Below are the code and all the weights of a small trained network. Each question names an input and a target symbol and asks about switching units off, where a switched-off unit gives its printed mean instead of its output.

import numpy as np


def w(rows, s, z=0):
    codes = np.array(rows[::2]) - 128.0
    scale = np.full(codes.shape[1], s)
    scale[-1] = z or s
    return codes * scale


def norm(h):
    return h / np.sqrt((h * h).mean(-1, keepdims=True) + 1e-5)


def f(y):
    return np.maximum(y, 0)


def softmax(a):
    e = np.exp(a - a.max(-1, keepdims=True))
    return e / e.sum(-1, keepdims=True)


def log_softmax(a):
    a = a - a.max(-1, keepdims=True)
    return a - np.log(np.exp(a).sum(-1, keepdims=True))


def net(x, mask):
    ids = ['ΓΦΨΩδεηθλμξστ'.index(c) for c in x.split()]
    T = len(ids)
    res = E[ids] + P[:T]
    u = 0
    for l in range(2):
        q, k, v = (norm(res) @ M[l].T for M in (Q, K, V))
        z = softmax(np.where(np.tri(T) > 0, q @ k.T / 2**0.5, -1e9)) @ v
        res = res + np.where(mask[u], z, O[l][:, -1]) @ O[l][:, :-1]
        u += 1
        y = f(norm(res) @ A[l][:, :-1].T + A[l][:, -1])
        res = res + np.where(mask[u : u + 12], y, B[l][:, -1]) @ B[l][:, :-1]
        u += 12
    return log_softmax(norm(res)[-1] @ U[:, :-1].T + U[:, -1])


Q, K, V, O, A, B = {}, {}, {}, {}, {}, {}
E = w([
[159,133,101,127,135,170,107,111,114,117,95],'Γ',
[182,168,112,143,135,88,99,161,120,121,95],'Φ',
[98,74,175,146,207,109,136,154,172,176,106],'Ψ',
[81,103,16,169,158,91,109,82,166,209,163],'Ω',
[114,180,68,133,138,126,142,152,180,173,141],'δ',
[224,126,96,144,95,166,100,124,109,142,140],'ε',
[56,159,82,112,108,110,99,123,89,86,143],'η',
[154,220,108,187,103,119,111,191,131,145,138],'θ',
[169,137,176,107,138,117,216,159,85,95,93],'λ',
[106,162,85,56,187,94,109,165,78,130,134],'μ',
[114,151,135,119,152,133,98,167,169,122,161],'ξ',
[122,150,143,142,117,79,147,86,130,148,250],'σ',
[119,142,112,196,209,149,66,115,90,85,176],'τ',
],0.026)
P = w([
[137,85,76,163,68,75,130,144,89,176,174],'0',
[111,103,136,145,112,148,106,182,174,88,21],'1',
[147,135,164,127,72,115,133,133,96,140,138],'2',
[90,250,72,103,171,187,124,42,101,205,155],'3',
[127,132,93,146,131,91,73,147,183,72,94],'4',
[154,133,188,140,100,113,131,127,109,166,134],'5',
],0.015)
Q[0] = w([
[183,38,154,245,46,91,137,132,176,164,65],'L0H0',
[217,255,153,52,251,152,147,56,22,182,118],'L0H0',
],0.0071)
K[0] = w([
[252,69,111,254,28,70,192,67,143,224,114],'L0H0',
[175,175,229,55,166,188,96,139,84,100,97],'L0H0',
],0.0073)
V[0] = w([
[200,147,137,85,188,54,2,53,133,104,215],'L0H0',
[168,172,181,163,128,124,154,26,125,141,114],'L0H0',
],0.0049)
O[0] = w([
[160,119,178,108,165,148,151,179,128,130,118,198],'L0H0',
[93,92,6,186,70,96,134,105,134,136,154,2],'L0H0',
],0.013,0.004)
A[0] = w([
[168,77,77,210,52,179,194,157,94,143,185,105],'L0N0',
[80,124,88,179,93,223,3,170,186,93,36,135],'L0N1',
[112,172,167,149,152,147,171,58,169,46,207,73],'L0N2',
[137,124,107,194,124,215,119,116,114,73,46,116],'L0N3',
[103,125,127,102,191,117,133,153,108,64,149,172],'L0N4',
[106,143,127,116,187,124,78,131,85,146,97,100],'L0N5',
[129,95,107,190,54,77,248,65,119,80,159,3],'L0N6',
[155,198,86,91,85,191,73,159,154,139,72,94],'L0N7',
[155,127,135,122,176,82,76,128,240,174,87,133],'L0N8',
[146,124,162,160,146,181,92,200,119,67,142,117],'L0N9',
[170,137,88,100,134,111,69,130,23,193,106,88],'L0N10',
[184,113,100,125,117,113,129,147,161,70,51,125],'L0N11',
],0.008,0.0045)
B[0] = w([
[119,42,161,131,128,139,147,211,125,128,121,191],'L0N0',
[86,121,116,126,191,117,254,129,169,64,56,196],'L0N1',
[135,82,111,78,208,88,116,104,191,105,94,150],'L0N2',
[38,160,130,104,110,98,101,130,192,113,133,163],'L0N3',
[113,119,142,192,77,156,89,132,133,122,110,242],'L0N4',
[76,139,151,132,136,167,178,101,119,130,168,232],'L0N5',
[166,216,96,134,148,125,163,72,85,49,129,170],'L0N6',
[135,87,104,134,145,104,162,153,128,188,119,217],'L0N7',
[148,111,91,103,62,122,96,150,72,124,113,227],'L0N8',
[160,85,93,176,121,133,106,114,159,113,194,213],'L0N9',
[173,121,172,184,128,137,167,103,136,119,151,254],'L0N10',
[141,100,54,115,170,99,59,138,111,141,108,201],'L0N11',
],0.0094,0.0064)
Q[1] = w([
[112,191,112,130,176,199,160,8,147,184,142],'L1H0',
[150,61,123,183,59,53,196,120,255,125,10],'L1H0',
],0.0077)
K[1] = w([
[96,121,129,108,144,97,107,60,243,70,140],'L1H0',
[141,50,2,150,68,89,148,150,106,197,82],'L1H0',
],0.0089)
V[1] = w([
[103,145,90,47,71,228,85,198,81,167,1],'L1H0',
[83,114,87,227,165,178,44,162,141,84,105],'L1H0',
],0.0057)
O[1] = w([
[76,19,69,112,145,170,135,222,59,81,198,2],'L1H0',
[141,127,139,247,144,108,139,188,138,4,179,77],'L1H0',
],0.012,0.0016)
A[1] = w([
[92,155,145,130,121,133,112,37,162,110,172,156],'L1N0',
[99,84,161,112,127,159,48,165,143,154,136,131],'L1N1',
[137,144,116,125,153,109,123,157,142,139,104,251],'L1N2',
[126,99,190,71,131,85,148,120,93,118,132,155],'L1N3',
[164,122,180,116,114,77,125,159,99,143,163,134],'L1N4',
[125,167,182,134,165,177,135,136,98,151,140,116],'L1N5',
[85,173,79,129,170,132,110,89,90,110,105,125],'L1N6',
[140,93,88,128,160,87,144,154,251,75,82,233],'L1N7',
[136,116,106,138,94,114,96,86,162,153,119,34],'L1N8',
[128,161,125,114,122,145,87,137,163,185,164,171],'L1N9',
[97,125,173,121,85,110,141,121,142,109,164,75],'L1N10',
[156,98,45,151,157,152,149,162,136,94,138,170],'L1N11',
],0.013,0.0028)
B[1] = w([
[112,110,255,100,101,113,146,212,113,130,66,164],'L1N0',
[150,136,153,145,64,77,119,91,199,91,93,187],'L1N1',
[107,120,124,122,122,142,70,182,195,124,169,212],'L1N2',
[93,150,37,230,159,148,134,113,123,138,103,208],'L1N3',
[82,162,51,93,156,190,103,95,120,147,111,219],'L1N4',
[152,120,83,111,131,120,109,71,119,171,211,236],'L1N5',
[231,155,54,183,64,147,94,93,126,125,138,177],'L1N6',
[133,96,133,73,214,202,65,228,48,45,138,254],'L1N7',
[166,146,138,105,164,43,117,185,92,106,162,148],'L1N8',
[93,102,105,107,105,126,176,79,115,62,165,196],'L1N9',
[134,96,131,67,38,85,93,161,77,134,89,135],'L1N10',
[145,156,194,73,137,116,166,115,113,106,36,230],'L1N11',
],0.0098,0.0096)
U = w([
[59,108,176,83,228,166,136,180,109,73,112,230],'Γ',
[197,187,87,92,180,117,1,148,155,120,56,3],'Φ',
[63,103,108,187,128,130,71,106,173,132,57,158],'Ψ',
[137,81,106,146,185,28,132,144,132,111,182,106],'Ω',
[88,136,80,34,83,120,175,176,159,131,122,86],'δ',
[181,49,154,135,104,183,138,124,128,158,114,163],'ε',
[72,144,172,130,57,142,75,149,42,127,127,120],'η',
[106,196,119,181,102,169,145,224,168,142,164,104],'θ',
[123,167,66,178,93,130,172,82,108,35,67,90],'λ',
[90,110,108,85,182,219,100,87,56,173,186,138],'μ',
[193,131,98,93,98,146,101,95,209,20,210,96],'ξ',
[115,191,199,59,161,88,136,113,180,159,69,172],'σ',
[145,178,204,211,192,145,98,118,176,87,164,114],'τ',
],0.0067,0.0042)

Each question gives the input, a string of symbols that net reads in full, and the target symbol t.
The units are the heads (2 rows each of Q, K, V and O) and the neurons (one row each of A and B). Each row of codes is followed by its name. A weight is (code - 128) times the scale printed after its matrix; where a second scale follows, it is the last column's (O, A, B and U).
mask holds one flag per unit, layer by layer, with each layer's heads first. A switched-off unit (its flag False) gives its mean, the last column of its rows in O or B, instead of its output. The means were averaged over made-up inputs and are rounded, as every weight is.
A unit's drop is (log p(t) with every unit on - log p(t) with that unit switched off) / (log p(t) with every unit on - log p(t) with every unit switched off).
The circuit of an input: a set's keep is (log p(t) with only the set's units on - log p(t) with every unit switched off) / (log p(t) with every unit on - log p(t) with every unit switched off). Starting from the 12 units with the biggest drops (on a tie, the unit counted first), units are removed one at a time, each time the one whose removal leaves the highest keep (on an exact tie, the one counted first), for as long as the keep stays at least 0.8.
units of the circuit, in order: the units of the circuit, biggest drop first
unit that matters most: the unit with the biggest drop
k most important neurons: the k neurons with the biggest drops, biggest first
k most important neurons of layer l: the k neurons of layer l with the biggest drops, biggest first
input Ψ μ Φ λ, target μ: units of the circuit, in order	(L1N5; L1N11)
input θ μ Φ μ μ δ, target δ: 2 most important neurons of layer 0	(L0N8; L0N10)
input δ ε λ Ψ, target λ: 2 most important neurons	(L1N6; L0N8)
input μ η μ λ λ, target Φ: unit that matters most	L0N6
input Φ μ μ μ Ω, target Γ: 3 most important neurons	(L1N7; L0N1; L1N11)
input μ μ μ θ, target μ: units of the circuit, in order	(L0H0; L1H0; L1N5)
input Γ ε μ θ, target μ: units of the circuit, in order	(L1H0; L1N5; L0N7)
input Φ λ σ λ, target σ: 2 most important neurons	(L0N2; L1N0)
input μ Ω λ ε, target λ: units of the circuit, in order	(L0H0; L1N11; L1H0)
input τ τ Γ μ Φ Ω, target Ω: 2 most important neurons of layer 0	(L0N1; L0N8)
input λ Γ θ λ δ, target Γ: 2 most important neurons of layer 1	(L1N7; L1N11)
input Ψ λ η δ μ ξ, target ξ: 2 most important neurons of layer 1	(L1N1; L1N7)
input λ μ λ ξ θ, target Γ: 2 most important neurons of layer 0	(L0N1; L0N7)
input Φ μ Ω μ ε, target Γ: most important neuron	(L1N7)
input Ψ Φ μ Ψ μ Ω, target Ω: 2 most important neurons	(L1N8; L1N7)
input Φ ξ Ω ε σ σ, target σ: units of the circuit, in order	(L1H0; L1N0)
input Γ Γ λ Ω Φ, target Γ: 2 most important neurons	(L1N7; L0N1)
input ε δ Ψ, target Ψ: 2 most important neurons	(L0N1; L1N1)
input μ λ λ Ω, target λ: 2 most important neurons	(L1N6; L0N3)
input μ Ω η, target η: most important neuron of layer 0	(L0N8)
input λ δ θ μ θ δ, target δ: 2 most important neurons of layer 0	(L0N1; L0N8)
input λ σ θ τ, target τ: 2 most important neurons of layer 1	(L1N0; L1N11)
input λ σ η, target η: 2 most important neurons of layer 0	(L0N8; L0N11)
input σ μ σ η, target σ: 2 most important neurons of layer 0	(L0N2; L0N7)
input ξ λ Γ ξ σ, target Γ: 2 most important neurons	(L0N2; L1N7)
input μ θ λ θ, target λ: 3 most important neurons of layer 1	(L1N11; L1N7; L1N6)
input η λ λ, target λ: units of the circuit, in order	(L0H0)
input μ ε ξ, target ξ: 2 most important neurons of layer 0	(L0N9; L0N4)
input μ ξ λ Γ λ, target Φ: 2 most important neurons of layer 0	(L0N11; L0N1)
